Look-ups in named tables: a row name and a column name give one cell, copied from the table.

Gez:
fields: Fasemu, Lebe, Rinoro, Duto, Sagutop
Meve: [14867, -13056, 30501, -71114, -24569]
Zul: [434, 44735, -7587, 17366, -18047]
Vebu: [22749, 18772, -11203, 37662, -30179]
Forak: [62853, 33582, -6185, 5816, -5597]
Vesusur: [6175, 31755, 3440, 5779, -21752]
Nuzor: [-79968, -38346, 6338, 63437, -7620]
Temes: [-20514, 27592, -22557, -72167, 5948]
Remim: [10933, -50660, 4544, -95377, 29772]
Rog: [-16518, -3746, -20401, 43782, -22477]
Ziv: [-32097, -12063, -3587, -52411, 31069]
Kigan: [21463, -6179, -3872, -31750, 15934]
Mut: [59086, -28263, -2430, 92800, -30044]
Nunolir: [-1540, 27560, 13049, -62364, -687]

Lebe of Vebu: 18772
Duto of Nuzor: 63437
Lebe of Rog: -3746
Fasemu of Ziv: -32097
Fasemu of Zul: 434
Sagutop of Mut: -30044
Rinoro of Remim: 4544
Which row has the largest Rinoro? Meve

Dalod =
cols = Keb, Butudi
Vifeb: [197, 132]
Suf: [152, 203]
Damemu: [158, 53]

Butudi of Vifeb: 132
Butudi of Damemu: 53
Keb of Vifeb: 197
Butudi of Suf: 203
Keb of Damemu: 158
Keb of Suf: 152

Table Bilupo
columns: Luf, Kov, Rar
Deri: [0.69, 0.46, 0.20]
Pil: [0.91, 0.31, 0.20]
Gib: [0.95, 0.77, 0.52]
Dosuk: [0.44, 0.32, 0.40]
Reses: [0.61, 0.71, 0.82]
Dur: [0.70, 0.85, 0.62]
Pilo: [0.48, 0.72, 0.61]
Vut: [0.59, 0.71, 0.75]
Posuzil: [0.47, 0.43, 0.42]
Roleluv: [0.67, 0.56, 0.36]

Kov of Roleluv is 0.56
Luf of Vut is 0.59
Luf of Pil is 0.91
Luf of Reses is 0.61
Kov of Pilo is 0.72
Rar of Dur is 0.62
Kov of Deri is 0.46
Rar of Gib is 0.52
Luf of Deri is 0.69
Luf of Dosuk is 0.44
Rar of Deri is 0.20
Luf of Dur is 0.70
Kov of Posuzil is 0.43
Rar of Posuzil is 0.42
Rar of Roleluv is 0.36
Luf of Pilo is 0.48
Luf of Gib is 0.95
Kov of Gib is 0.77

Gilude =
         Kir  Fub  Sena  Larubud  Nem  Tubuv
Nasi      81   52   -22      -32  -49     -3
Revodo    81   29   -20      -31  -65      9
Voruvet   81   26   -19      -30  -66     10
Getip     81   47   -22      -32  -53      0
Zador     81   35   -21      -32  -62      7
Gez       81   37   -21      -32  -61      6
Gos       81   54   -23      -31  -46     -5
Vif       81   45   -21      -32  -56      1
Zom       81   43   -22      -32  -57      3
Fupev     81   50   -22      -32  -51     -2
Rupi      81   32   -20      -31  -64      8
Nub       81   40   -21      -32  -59      4

What is the Sena of Voruvet in Gilude? -19
What is the Nem of Vif in Gilude? -56
What is the Tubuv of Gez in Gilude? 6
What is the Tubuv of Getip in Gilude? 0
What is the Nem of Nasi in Gilude? -49
What is the Kir of Fupev in Gilude? 81
What is the Kir of Revodo in Gilude? 81
What is the Kir of Vif in Gilude? 81
Row with the largest Larubud: Voruvet

Mon:
	Dapeme	Kag	Fev	Madaza	Zavodo	Vageded	Kerop	Selorum	Nobofi	Zofod
Femino	62	115	161	96	78	91	49	105	107	65
Dodus	171	103	56	64	184	161	99	165	106	96
Vul	122	116	142	60	96	93	85	101	187	70
Zozar	128	75	75	158	159	202	57	178	71	198
Mumug	209	122	117	87	92	211	195	43	133	190
Sefura	206	111	62	172	136	169	46	213	183	167

What is the Madaza of Dodus in Mon?
64
What is the Dapeme of Sefura in Mon?
206
What is the Nobofi of Mumug in Mon?
133
What is the Kerop of Zozar in Mon?
57
What is the Nobofi of Femino in Mon?
107
What is the Vageded of Mumug in Mon?
211
What is the Nobofi of Vul in Mon?
187
What is the Kag of Sefura in Mon?
111
What is the Selorum of Femino in Mon?
105
What is the Dapeme of Femino in Mon?
62
What is the Vageded of Sefura in Mon?
169
What is the Selorum of Vul in Mon?
101

Gezi:
,Ber,Mur,Tosuzut,Gefure,Navebi
Tavida,-22.2,-32.7,31.0,-31.1,-48.1
Gige,-57.3,22.1,0.5,26.9,-19.4
Vazu,22.0,28.8,-76.3,24.8,73.0
Leg,-21.8,-38.4,37.3,-36.9,-54.7
Ruf,-25.3,32.1,-38.7,33.2,26.7
San,0.8,1.1,-26.8,-0.3,17.1
Dubepu,4.6,-64.6,43.3,-65.4,-58.1
Pobola,-37.1,18.3,-12.9,21.0,-2.4
Migegil,-28.9,15.5,-16.8,17.1,2.8
Big,39.2,-80.8,31.3,-85.3,-40.9
Zufaz,63.6,-3.6,-76.4,-11.8,78.2
Zot,20.6,-45.9,8.5,-48.9,-18.6
Ter,-63.1,-26.0,59.5,-20.0,-83.7
Fotot,-49.1,-38.7,61.4,-34.1,-84.0

Tavida, Tosuzut => 31.0
Zufaz, Gefure => -11.8
Tavida, Ber => -22.2
Big, Navebi => -40.9
Migegil, Tosuzut => -16.8
Ter, Ber => -63.1
Big, Ber => 39.2
Ruf, Ber => -25.3
Pobola, Tosuzut => -12.9
Ter, Tosuzut => 59.5
Fotot, Mur => -38.7
San, Gefure => -0.3

Lipazod:
,Sar,Bofu,Reb,Pibun,Gem,Duza
Til,12,42,87,123,80,231
Zar,135,152,56,57,66,117
Gole,218,198,201,188,191,85
Let,84,83,172,182,164,200
Fitevos,138,154,57,57,67,120
Revogu,75,84,160,181,159,209
Ludi,151,135,238,242,225,153
Gam,29,56,74,88,72,213
Rigo,73,78,161,175,158,207
Lozi,221,202,135,114,140,85

Let, Gem: 164
Revogu, Sar: 75
Fitevos, Sar: 138
Zar, Bofu: 152
Lozi, Pibun: 114
Zar, Pibun: 57
Let, Reb: 172
Ludi, Sar: 151
Til, Bofu: 42
Gam, Pibun: 88
Fitevos, Gem: 67
Rigo, Duza: 207
Ludi, Gem: 225
Gam, Duza: 213
Let, Sar: 84
Gole, Duza: 85
Zar, Gem: 66
Til, Sar: 12
Gole, Pibun: 188
Row with the largest Duza: Til

Vemut:
,Guv,Duleso,Rir,Kegekid,Sese,Natu,Vireb,Rinela,Surela,Komad
Zet,63,69,54,44,69,65,44,39,15,39
Feluzi,57,62,48,42,62,56,42,37,7,37
Dod,18,27,18,79,27,19,76,75,36,80
Tizaf,13,25,13,84,26,11,80,82,42,87
Pubab,43,56,29,68,56,43,68,64,11,64
Kap,26,30,30,84,30,26,81,84,66,87

What is the Vireb of Kap in Vemut?
81
What is the Kegekid of Tizaf in Vemut?
84
What is the Rir of Dod in Vemut?
18
What is the Vireb of Pubab in Vemut?
68
What is the Natu of Dod in Vemut?
19
What is the Kegekid of Zet in Vemut?
44

Sefol:
	Pogomaf	Vid	Gor
Mov	0.15	0.47	0.51
Rud	0.60	0.23	0.52
Keziga	0.64	0.87	0.52
Gimi	0.73	0.38	0.52
Podabi	0.17	0.43	0.51
Luti	0.26	0.36	0.52
Tukebir	0.60	0.24	0.52
Gib	0.55	0.98	0.51
Gelasuv	0.89	0.55	0.52

Gelasuv, Gor => 0.52
Podabi, Pogomaf => 0.17
Gib, Vid => 0.98
Mov, Gor => 0.51
Rud, Vid => 0.23
Tukebir, Vid => 0.24
Mov, Pogomaf => 0.15
Rud, Gor => 0.52
Gimi, Gor => 0.52

Gugedaf:
|  | Zoze | Botim |
|---|---|---|
| Dem | 3896 | 3340 |
| Guri | 6479 | 6507 |
| Keku | 9051 | 8008 |
| Suz | 379 | 1231 |
| Vugaz | 2603 | 2729 |
| Sinupos | 8091 | 7053 |
| Nazut | 8524 | 7319 |

Nazut, Zoze: 8524
Dem, Zoze: 3896
Nazut, Botim: 7319
Suz, Zoze: 379
Suz, Botim: 1231
Keku, Zoze: 9051
Vugaz, Botim: 2729
Dem, Botim: 3340
Keku, Botim: 8008
Guri, Botim: 6507
Vugaz, Zoze: 2603
Sinupos, Zoze: 8091
Sinupos, Botim: 7053
Guri, Zoze: 6479

